Rows lie near named flat spaces through zero. A row that begins with a name and a colon came from that space; any other row is followed by the name of its block's space that it lies nearest.
z801-z222: [ -94  -96 -115   35 -205  239  -60   13 -174   84  218  207  -81 -229
 -150    7 -165  -26  -13   -9  217]
z784-z345: [ 245   -7   87  -46 -128 -136  -27  -15  114  -38  168  124  -15  112
   93 -153  191  125 -228 -301 -104]
z784-z345: [-351   66  132  -68  568  -40  350 -247 -391 -417 -610 -563   87 -157
  126  130 -137 -203  673  313   44]
z784-z345: [ -34 -254 -253   85  409   98  149  171 -176  299   48   22 -113 -519
  -10  221 -485 -219  273  239  226]
z641-z373: [  34  137   31 -118 -298   35  -73  -59  229  -51    0    1   14  183
 -140 -217  202  250 -136   47   22]
z641-z373: [ -72 -118   81 -120  -53   77 -116  -88   46   29  255   30  -30   21
 -128 -113   73   59  -46  -65  145]
z801-z222: [ 112  -21   23    9  239  -22   21  -53   87  -30 -154 -240  196   82
   95   35   36   25  262   46   -4]
z726-z497: [ 138 -172  -54  222   95  168 -138    9  205  351  120 -128   -1  -24
 -172  191 -163   67  172  215  196]
z801-z222: [ -23 -156  -53  175  298  -38  154   30 -149  107   58   -6 -126 -287
   41   39 -269  -99  121   41   74]
z726-z497: [   1   97 -175  314  121  240   77  158  -10  103 -216  -40  140 -223
 -130  367 -310 -122  199  376  124]
z641-z373: [ 266  103   90 -273 -257  -29  -40  -89  249 -115 -110   -9   88  207
   63 -155  382  234  -37  -93  -64]
z121-z510: [-125  339   -3  -51 -267  129  -47   64   24 -255 -115   81  288  161
 -124   27  126  -33 -168    2    3]
z240-z633: [ -40  -12 -257  -67  174   78  -28  151  -34    5 -189 -156  117  -75
    9  162 -236  -37  216  286  -67]
z641-z373: [  87  121  134   62 -306 -121  120 -140 -140  -76  -97   96 -185   47
  104 -106  154   33 -112 -254  -37]
z801-z222: [ -10  186 -306 -273  256 -137  358  404 -130  179 -415  245   77 -429
  261  263 -192 -487   53  130   46]
z121-z510: [ 363  -47    3   82 -141  -90 -111   91  336  350  188  153  -23  134
   33   -8  135   95 -216 -168    4]
z726-z497: [-165   40  -22  255   43  377   43   27   21  157  -22   -4   42 -286
 -364  314 -254 -116  172  422  403]
z726-z497: [-170 -170 -328  364  225  244  -65  212  -39  481   91   14    3 -283
 -178  250 -529 -176  214  378  247]
z801-z222: [ 137  -64   65  -24  251 -189  116 -159  -74 -205 -263 -324    5   88
  258  -86   58  118  299  -36 -218]
z726-z497: [-150   61 -108  172   -3  362  -20  149   -1  154  166   98   91 -302
 -419  319 -340 -163  -19  289  428]
z240-z633: [ 171  -31  -80  134   52   97 -117  -28  173  130  -73 -269  144  133
  -73   95  -83  146  235  157   67]
z784-z345: [ 162  -34  110 -159  112  -19   51 -107  152  -97  -54 -155   53   15
    7  -64  148  141  132   30   45]
z240-z633: [  50  -60  179 -259  420 -318  238  -38   57  -78 -170 -146 -128  -71
  206  -26  135  -86   68    4 -118]
z641-z373: [ 190  -82    4 -333 -112  143   20  -54  139   43  112  -11 -112 -212
 -209  -10   26  163   53  101  305]
z240-z633: [ -99 -164 -349 -138  340  278   59  241  -90  113   35  -70  -15 -537
 -257  302 -551 -107  253  506  271]
z784-z345: [  30  -15   77  169  226  -89  -12 -109   88  -26 -214 -353   49  209
   67   55    8   85  234  148 -145]
z784-z345: [ 240   12   65   39   21  -88  186   38   18   90   30  220   -9 -180
  144  -10   84  -92  -77 -231   91]
z726-z497: [ -46  -37   47  -91    9  113   82 -185 -134 -280 -108 -117   23  -96
   11 -146   52  146  245   59   32]
z240-z633: [   7   70 -112  -47   82   35   21  -10  -87 -115 -278 -280  105   27
   16  128 -130   12  268  168  -26]
z726-z497: [-107  -23    1 -229 -105  112  -55  -43  -11    3  140    4  -31  -64
 -187  -50   -8   14  -12   22  231]
z121-z510: [ -60 -106  106  199 -207   56 -146  -52 -110   57  447  254  -99   25
  -97  -76    0  -21 -287 -320   70]
z121-z510: [-266  -63 -133  -75  353  185  254   36 -328  -58 -154  -69    0 -520
  -80  173 -371 -255  373  296  306]
z784-z345: [ -57   13  163  -20  112   39   51 -236  -94 -359 -268 -264  119  113
  110  -48  175  103  314   71 -130]
z121-z510: [ -58  221  164 -114 -248 -117  102  -45  -34 -199 -103  177  -47   96
   66 -114  277  -37 -251 -178  -97]
z726-z497: [-126   90 -130 -108  158   -3  198  130 -178 -203 -127   53   26 -273
   16   20 -184 -109   11  117  -18]
z784-z345: [  14  103 -209 -432 -455  188 -116  201   70    9  225  379   18 -139
 -207  -77   40   43 -335  -35  170]
z801-z222: [ 108  -50  -67  -42   24  -18  -52  -57   13   56  -96 -208   40   95
   56   -4  -29   78  205    8    9]
z784-z345: [ 106   48  -47  245   85 -166   42   71   18  147 -180  -63  -17  109
  173  103  -61  -66   20  -14 -181]
z641-z373: [  13 -204 -115  119  675 -169  191  118 -319 -203  -11 -182   22 -301
  226  160 -416 -174  206  -11 -213]
z641-z373: [ 130   37  249  178 -154  -61  -64 -126  109 -135  168  143   93  243
   89 -172  329  115 -219 -333 -138]
z784-z345: [ 131 -123  -67  205  250  -62    2   -5  -80  -51   10 -175   66    1
  127   23 -175   57  161  -51 -138]
z801-z222: [  31   41  192   22   46 -269   44 -145  -88 -428  -17  -43   50  263
  280 -310  266  146 -131 -343 -417]
z726-z497: [ -51   13   -2  127   56  126 -120  -33  144  104   14 -205  131  125
 -190   84  -75   49  123  180  147]
z726-z497: [  -2  146 -178 -120  -77   67   10  167   23  107 -114   -2   59  -79
 -121  182 -156 -107  -14  150  143]
z121-z510: [ 132 -183   99  156  -84   58 -221 -123  219  218  230  -92  -92  191
 -117  -20   72  202    0    3   37]
z121-z510: [ -91  216  -91  133 -366  399 -134   73   27    5    3  161  258   -6
 -284  194  -35  -48  -40  142  253]
z641-z373: [ -70  154   -7 -175  -54  -68   78   14   21 -100 -164  -49   -9   30
  -23  -54   53    8  -40   74  -13]
z121-z510: [  49 -323   57  231   99   25 -128  -98  -24  143  371    2 -187  -42
  -42  -61 -117  118   -2  -90   -1]
z801-z222: [  35   21  -79  131  140    7   66  114   31  103  -23  -18    4 -123
  -58  142 -189  -66    6  126   53]
z240-z633: [ 136  209  252  -47 -131 -330  -75 -164  177 -333 -243 -233   84  608
  233 -188  459  222 -152 -225 -486]
z784-z345: [ 102  100  124  -44  102 -220   47 -104  210  -34 -311 -268   54  302
  166  -93  247  111  120   43 -188]
z641-z373: [  98 -233   -6  160   96 -108 -142    7 -113   78  415    5 -102   34
   22  -20 -182   14 -149 -312  -65]
z121-z510: [ -73 -172  -21   -8  379   -3  185  -28 -167  -77  -22 -100  -97 -323
   37    8 -212  -47  233  141   51]
z641-z373: [ 161   65  -24  364  -34 -157 -126  119  116   88   59   85  141  305
  177    8   48    7 -225 -224 -314]
z240-z633: [-182    2   54   61  305 -244  283    8 -358  -96 -117   26 -136 -208
  225   10 -146 -297   27 -156  -73]
z726-z497: [-207 -250  -16  -36   24   47  -54  -33 -166  110  324  197 -174 -171
  -12 -168  -77  -57  -46 -104   89]
z121-z510: [-314   98  -34   19 -221  249  -34  -31 -220   44  -44   70    1  -96
 -198  149 -109 -195   72  113  276]
z801-z222: [ -99 -111   90  329  228  -74   23 -110 -137  -18  101 -165  -77   20
   -1  -22 -173   -3   74  -50  -35]
z240-z633: [-189  167  204   54 -231 -275   62 -188 -116  -42 -262   56  -84  356
  309 -274  382  -77  -71 -287 -235]
z784-z345: [-424  -35   74   81  -95   21   13  -62 -389 -108  179  250 -139  -94
   14 -109  -43 -219 -151 -193    1]
z641-z373: [  -1   47  -12 -196   39 -259   44   32  -63  -28  -94  -18  -17  124
  217 -105   92  -88  -68 -203 -159]
z801-z222: [ 265 -326 -361  127  295    1  -76  279  198  707  189  -13 -131 -258
  -24  213 -447  -57  144  209  180]
z240-z633: [ 363   -8   46  -75  102 -208  -20  -62  390   26 -190 -247   94  300
  193 -175  272  302  111   17 -232]
z240-z633: [  96   45  -49 -212   74  -28   15  -82   77 -130 -372 -309  135  145
  136  -28  122  133  332  166 -115]
z641-z373: [  79  260  311 -264 -157 -239  120 -228   11 -568 -298  -74  133  344
  268 -287  560  155  -87 -299 -332]
z240-z633: [-196  -14   49   -3  139 -161   73  -29 -152 -252  -38   28  -46   39
  177 -199   56   -4  -66  -69 -294]
z121-z510: [-117  -57   35 -218  -26 -119  170  -78 -339 -239  -71  136 -213 -186
  212 -150   56  -71   -1 -168 -139]
z240-z633: [ 166   76  116 -168  174 -357  165  -79   95 -134 -344 -200   -7  200
  335 -155  265   66   89  -98 -295]
z641-z373: [-125  -22   26 -104 -176  185  -52  -88   23  108   -2   40  -51  -46
 -142   -6   74    4   98  134  222]
z121-z510: [ -78  -10 -208  -58  129   84  220  217 -119  302  -45  231  -85 -488
  -43  174 -293 -307   66  161  322]
z801-z222: [ 120 -111 -305  180 -202  299 -356  237  271  589  285   60   36   17
 -338  306 -308   18  -54  248  270]
z726-z497: [-251  136   57  -35  -30  -70  122   25 -185 -182  -83  172  -22  -45
   76  -63   65 -168 -147  -69  -97]
z240-z633: [ 120  107    5 -189 -269  -38  -86    3  157 -146  -58   90   63  211
   76 -162  284  185 -160  -76 -208]
z801-z222: [  -8  134   -9 -305  -34  -61  211   49  -54 -116 -217  120  -35 -179
   87  -28  106  -95  -15   22   30]
z121-z510: [ -88  164  179   -1 -394  159  -44  -77  128  -18   87  221  -46   59
 -231  -36  241   48 -247   11  163]
z784-z345: [  30    1   -3   84  164  -14   62  -20  -17  -15 -144 -158   49  -16
   42   83  -71  -19  174   91   -9]
z726-z497: [-118  149  104 -454  -63   35  192  -77   -9 -211 -167  -44  -99 -185
 -167  -32  113   -6   21  166  226]
z801-z222: [ -51   -4 -305   64   63  104  115  320 -216  163   50  372   48 -415
   64  177 -322 -307  -67    9   86]
[  14  185 -130   58 -235  123  -47  152   32   75    2  147  115   -8
 -132  127  -80  -69 -153   22  107]	z784-z345
[-120   49 -125  232  -33   96 -115   63  -20   12  -68  -72   76  109
  -62   90 -150   20   34  176 -113]	z121-z510
[ -21 -129  -35 -287  270   10   -3  -43 -123 -303   44 -290    2 -107
  -75   36 -169   89  166  103  -24]	z641-z373
[-161   23   92 -106 -308  168  -80 -115  110  175   51   70 -154   21
 -247  -46  135   48  -35  149  269]	z240-z633
[  95  180  179 -311  -27 -251  112 -136   92 -328 -325 -179   41  258
  204 -182  379  130    7  -95 -248]	z801-z222
[  26 -269 -189  321  138  202  -38  198  133  641  394  291 -101 -377
 -186  110 -344 -129  -16  143  383]	z641-z373
[  34  157  113 -179  -21 -100  131  -61  -42 -361 -140  -38   55   34
   68 -100  167   62  -64  -95 -117]	z726-z497
[ 271 -126  100  424    5 -120 -176  -51  165   97  252  -25   23  295
   98  -70   64  191 -148 -260 -237]	z784-z345
[ -65  -91  -44  -15 -106    5 -148    4  -30   23  189   61  -65   83
  -24  -93  -15   61 -115  -77  -78]	z121-z510
[-123  -25 -219  129   -6  239   24  137 -204   48  120  160   46 -324
 -146  111 -342 -118   37  101  203]	z726-z497
[ -61  353  232 -327 -244 -215   95 -194  123 -356 -472  -93  167  435
  241 -319  611  101  -11 -128 -241]	z784-z345
[ -63   34  199 -210  102 -241   -5 -260   38 -369 -276 -362   50  398
  226 -298  349  217  167  -50 -346]	z784-z345
[  31   49 -161 -136  175 -121  140   43 -246  -82 -393 -182   93  -52
  287  113 -108 -169  315   -9 -113]	z121-z510
[ 235  -17  -92  401 -309   85 -450  277  493  544  490  314  126  363
 -190  153   30   58 -517 -108  -52]	z240-z633
[ 194 -172  -27  222   -2  -82 -216  -47  151  127  256 -161  -60  242
  -26 -114  -75  268  -61 -103 -142]	z801-z222
[ 138   17  256 -237   -7  -49  -70 -303  316 -243 -282 -445   17  371
   -6 -129  407  381  242  204 -155]	z121-z510
[  62 -161 -123 -220   76  123   70   18  -20   91   85  -13 -137 -340
 -131   11 -185   57  152  168  249]	z726-z497
[ -10  -99   26   67  -18  -62   78  -81 -107   78   63  104 -128  -86
  114 -178   21    2   28 -152   30]	z641-z373
[ 204 -130  291   89  -67  -22 -156 -241  182 -181  267  -68   23  273
   -1 -198  311  306  -93 -242 -128]	z784-z345
[ 408 -159  372  278  159 -327  -13 -222  293  -20   33 -129 -100  358
  306 -150  403  265  -56 -270 -400]	z726-z497
[ 349 -281   54   54 -100 -135 -411 -108  408  161  400 -138   -3  510
   58 -299  241  460 -143 -238 -283]	z801-z222
[  31   95 -122 -208   33  128   98   77  -54 -104 -133  -71   95 -213
 -116  151 -145  -48  128  163  184]	z784-z345
[  27   21  -18  365   17 -232  -69  114  -26  176   92  152   45  235
  241  -31    0 -139 -233 -315 -268]	z641-z373

Each name stands for a flat space through zero: a line, a plane or more. A row that begins with a name and a colon came from that space; any other row is followed by the name of the space it lies nearest, among the names in its block.
z216z305: [ 162  -84  -31  -19   -7  -60  -71 -193  210   63  194  -44 -114  140
 -154  -79   -3 -387   45 -230  -20]
z709z893: [-253  201  253  302  -33  231   38 -282  152   89 -140   34  309   59
  536  -60 -232   76   59 -266  175]
z216z305: [ 540 -283 -370 -452 -394  -43  187 -487  200  175  292  235 -320   57
 -243 -200  318 -110 -399  -79 -320]
z216z305: [-121   72  136  114  116  -94  111  176 -122   67 -118  -37  229   25
 -109  144    2  106  284  183  -15]
z46z326: [  71   -2   21  204  171  113 -181  157 -129 -272  227  -78    1   70
   77  181 -316   22    9 -247  159]
z709z893: [-255  342  100  458  196    5  -43   50  183  319  -50   20  283  241
  201  -76  -86 -314  660 -185  117]
z46z326: [-138   20 -159  260  447  -12 -243  416 -175 -198  -70 -256 -126  -83
 -263   58  159 -202  263  166  201]
z519z472: [-299   32  219 -259 -327 -235  -60  317   98   84 -241 -146 -105   37
 -207   79  -49   89 -111  489 -163]
z709z893: [-183  127  -84  310  140  -48 -124  -51  143  195  -32   -5  -12    1
  208 -249   26 -178  190 -157   80]
z46z326: [ 302 -177 -122 -325 -165 -246   94  -77  123  116  140  145  -19  229
 -518   -8  193 -274   91   31 -307]
z216z305: [  57 -237 -216 -474 -376  -92  154 -116  -55   73 -245   67 -259 -160
 -340 -167  561  170 -375  556 -188]
z216z305: [ 306 -121 -245 -550 -409  -98  207   -1   -6   33  -33   28 -208  146
 -583  107  341 -192 -121  353 -215]
z709z893: [  9 -25 -45  57 -10  70  45   6  79  60  83 -29  -1 223 -13  22  48 -32
  86   5  30]
z709z893: [ -56  131 -123  140   85 -300 -124  258  -54   86   16 -131 -193  -59
  -98  -73  -87 -198  122  -25   29]
z709z893: [-161  -39  101 -174 -155  -10    9  152 -108 -159 -265  -43   73  -37
 -131  116   41  200 -158  316  -32]
z216z305: [  -4   63  242  -28 -106  104  207 -205  261  222  -17    3  190  237
   24   69   29  -78  161   14  -56]
z519z472: [-136  192  163   53 -100  -84  178  -16  320  307 -197 -105  131  332
 -110  -10  119 -249  254  105  -45]
z709z893: [-274  337  394  187 -188  153  192 -149  114  179 -339   96  532  187
  266  116 -144   89  292   14   49]
z519z472: [ 169  112 -167   58  276 -363   -9  373   62  156  -25 -157 -188  169
 -672  -18  378 -484  405  186  -92]
z709z893: [ 177   28 -128  -53   30 -131  161  -18 -184  -11    9   15   11 -197
  -72   76  -48   57  -59  -47  -75]
z216z305: [  57  247   95 -111 -141  223  253 -217   39   96 -208  -15  142   10
   17  114  110 -243  179   29  122]
z46z326: [   7  -22   16  -89   40 -181   61   17  -28  -16   -8  -24 -118 -182
  192 -108 -134  152 -295 -141  -32]
z709z893: [-175   46  142  164   49  172 -156  175   12 -177 -111  -99   90  247
  -39   91   18  -30  117   80  196]
z519z472: [ 191   76  230   20   96   30   80    7  -87 -154   95  -51  150  -72
  -33  289 -291   61  -16 -161  -13]
z709z893: [ -87 -113   51   99    4   15 -335  243   65 -209   80 -103  -68  270
 -265   82  -43 -107   37   85   40]
z46z326: [-121 -205 -356 -145   97  -83  -25  189 -152  -71 -117 -194 -350 -175
 -163 -142  345   -4 -174  326   84]
z709z893: [-372  207  262  329 -143   85 -124 -140  208  156 -214   61  240  234
  356 -188  -92  -33  174 -119  170]
z46z326: [  61   25   72   -8  -50  188  -69 -111   16  -20  116  134   12   40
  162  -29  -33  -15   52 -126   80]
z709z893: [-188  -69 -129  -53  179 -152 -300  467 -139 -243  -65 -314 -472 -194
 -103  -79   35  -69 -224  195  186]
z216z305: [ 150  171 -149   47 -224 -120  111  -94  202  276  162  -68 -288  178
  156 -135  -95 -165 -122 -215   17]
z519z472: [  37  183  147  122  -46  340   16 -215   89  -53  -25  -33   34   66
  265   35  -53  -99  -12 -193  248]
z519z472: [ -38  -15  173  234  247   85  -89   47  -57 -146  -36  -38  230   58
 -131  124   16   -6  216   -5   82]
z46z326: [  73  -55 -160  -65 -228   19   31 -154  -34  -17   64   54  -95   15
  129  -64  -72   74 -239 -109   15]
z709z893: [-127  242   76  107  -76   70  -54   16    1   14  -50  102  211  -28
  278   73 -330   -8  134 -177    7]
z519z472: [  96 -174  -65  -51  219 -303 -160  367 -116  -92   81  -86 -163  -86
 -543   71  158   -8   59  283 -189]
z519z472: [ 201 -284  175 -198 -137    3   85 -273   20  -52  235   74  -64 -166
  122   31 -155  412 -477  -59 -180]
z519z472: [  37  -43  427   44   25  -42  120  -51   81   24  121  -11  332  194
  -65  263 -282  107  157  -79 -107]
z216z305: [-117   70  310  244  206   63   24  136   30  -34   62 -201  104  118
  167  172 -243  118   95  -74  156]
z519z472: [  38  136 -243   79  -15   82 -152    6 -118  -82  126  157  -99 -114
  371 -125 -226  -26  -62 -347  115]
z216z305: [  98 -172  -71  -99   25 -332  143    6  162  289   74  -98 -129  160
 -447  -87  301 -202  147  204 -203]
z216z305: [ -24  -40 -156   56  123  -17 -165  251 -238 -184  -11   18   49 -103
 -237  130   17   26  148  163  -28]
z46z326: [ 136  -39 -419  229  465 -104 -120  138  -33  107  320 -166 -265   15
 -214 -102  147 -563  463 -195  140]
z46z326: [-250   16 -238  374  442  150 -388  329  -90 -274  -88 -157  -58   39
  -48  -76  140 -239  244  -15  290]
z46z326: [ 169   -6  -34  -67  224  -70  147  -44   -5   50   10  -89 -173 -222
  -33  -73  174  -42 -100  -27    3]
z519z472: [ 147 -159 -127 -177   48 -328  240 -101   61  234   80 -199 -355 -139
 -127 -180  194  -96 -207   39  -62]
z46z326: [  48  -24 -235 -151 -342   97  -79 -146  -64  -37 -198  199  -80   66
 -204 -182  411  -96  -66  204   30]
z216z305: [ 281 -223   -2 -229  -98 -108 -110   93  -93 -223  225   26 -145  -74
 -333  179 -111  153 -294   75 -223]
z519z472: [-277  274  -70  513  287  103  -46   97 -125   -2 -401 -211   54  -31
   48 -131  323 -149  283  110  408]
z519z472: [-483  155  512  295 -154  115    0   40  217  149 -287  -68  462  372
  125  142 -129  176  296  246   47]
z519z472: [ -79  309   32  179   89  194  -34   71   83  -11 -290   58  316  368
 -227   47  262 -496  590  -10  187]
z216z305: [-193   12  182  -24 -428  102   15    7  123   81 -126  -55  104  369
 -121  140   15   79   44  337    3]
z709z893: [ 574 -353 -455 -506 -331  -18  356 -471 -153    7  250  307 -217 -258
  -31 -100  202  354 -636  -68 -323]
z709z893: [ -47  186 -157  210  280  -63  192   -8  -21  234 -161 -110  -61 -146
   98 -174  274 -125  194    7  133]
z519z472: [ 174   63  397   -5    4  -98    5  137  174   19  135  -74   94  219
 -328  282 -157  -39  116   53 -174]
z46z326: [ -27   87  -69   50 -176  -30  -84   95  -39  -82  -38  -15 -103  -11
  107    6 -160  158 -256  -14    4]
z46z326: [ -10  -13 -104    8  -55  -13  -57  -50   21   82    2  114   53  133
 -125  -92  146 -204  238    5   -2]
z216z305: [-396  120 -112  319  -16   39  -26  -68  151  300 -221  -31  227  374
   -5 -188  247 -414  617   79  197]
z216z305: [-227  164  243   72 -160  156   42  -16  177   85 -131  -55  161  263
  208   59 -121  -24  112   12  117]
z46z326: [ 193  -59    1  -28  100   66  175 -186  -11    8  300 -135 -188 -216
  367   55 -300  140 -303 -306   65]
z46z326: [  40 -179 -421 -433 -380 -404  -85  168  -26   45  -59   53 -433  -34
 -334 -247  213  -74 -357  253 -237]
[-416 -124  -65   40  -80  -36 -245  164  123   57 -275   63   30  233
 -154 -257  381  -18  145  379  -15]	z709z893
[-136    0   39  291  255  179 -236   38 -322 -336   46  -13  107 -255
  356   44 -309  156   -5 -265  306]	z519z472
[  22   87  -17  271  321   91   19  -34  -67  -21  132 -104  -53 -141
  345  -41 -149   10   22 -309  221]	z46z326
[ 175  -53  -97  -65  163 -139   20  116  -78  -64   43  -67  -99 -110
 -294   65   99  -79   -6   56  -87]	z519z472
[ -97 -118  -96 -172  -12 -286  -85  312  -35   -5  -80   18    8  115
 -411   10  122  -96  155  260 -190]	z216z305
[-100   74 -189  -14  -47 -147 -126  259 -176  -83 -192   59  -16  -65
 -176  -37   92   -9   52  175  -33]	z709z893
[  41    8  245 -104 -119  136   21   35  112  -95   28  -71  116  132
 -129  295 -164   53  -42  110  -95]	z709z893
[ 141 -243 -412 -559 -356  -61   68  -52   91   -7  -71  -36 -598 -193
 -124 -241  390  129 -740  332 -189]	z46z326
[ -55 -123 -135 -280 -293  -36 -193  171  -76 -278 -214   63 -193  -10
 -179  -81  155  172 -449  258  -68]	z46z326
[-354  172 -115  509  449   33 -291  198 -190 -197 -124 -149  -44 -250
  519 -217 -211   -7   32 -338  410]	z46z326
[ 351  165  318   21  -18  250  204 -313  -68 -130  189   35  103 -194
  378  238 -404  222 -266 -411   95]	z216z305
[  64   79  192  -18  -63  336   43 -287  133  -78  130   41  102 -107
  460  123 -364  122 -222 -310   32]	z709z893
[ 172   95  323  385  336   31   -5  -15   59  -80  152   52  436  208
 -111  251 -230   -6  330 -310  -54]	z519z472
[ -78 -166  229   -3 -135  180   93 -322  253  137   63  -60   -1  110
  197  -57   48  173 -187   58    9]	z519z472
[-145   53  -27 -160 -175 -340   38  112  116  194  -87 -132 -255  -97
   77 -154 -114  -28 -226   61 -103]	z519z472
[ -38 -174 -294 -209 -113  -49 -101   56  -76  -67  -32  -34 -270  -78
 -148 -132  204  -83 -160  183    8]	z46z326
[ 457   28 -104  312  -10   80   58 -618  312  287  532  150  -87  124
  310 -197 -181 -204  -47 -705  -34]	z709z893
[ -40  263    2  218  183 -104   -1   59   28  104 -249  -59    9 -165
  -62 -101  171 -135  125   39   23]	z46z326
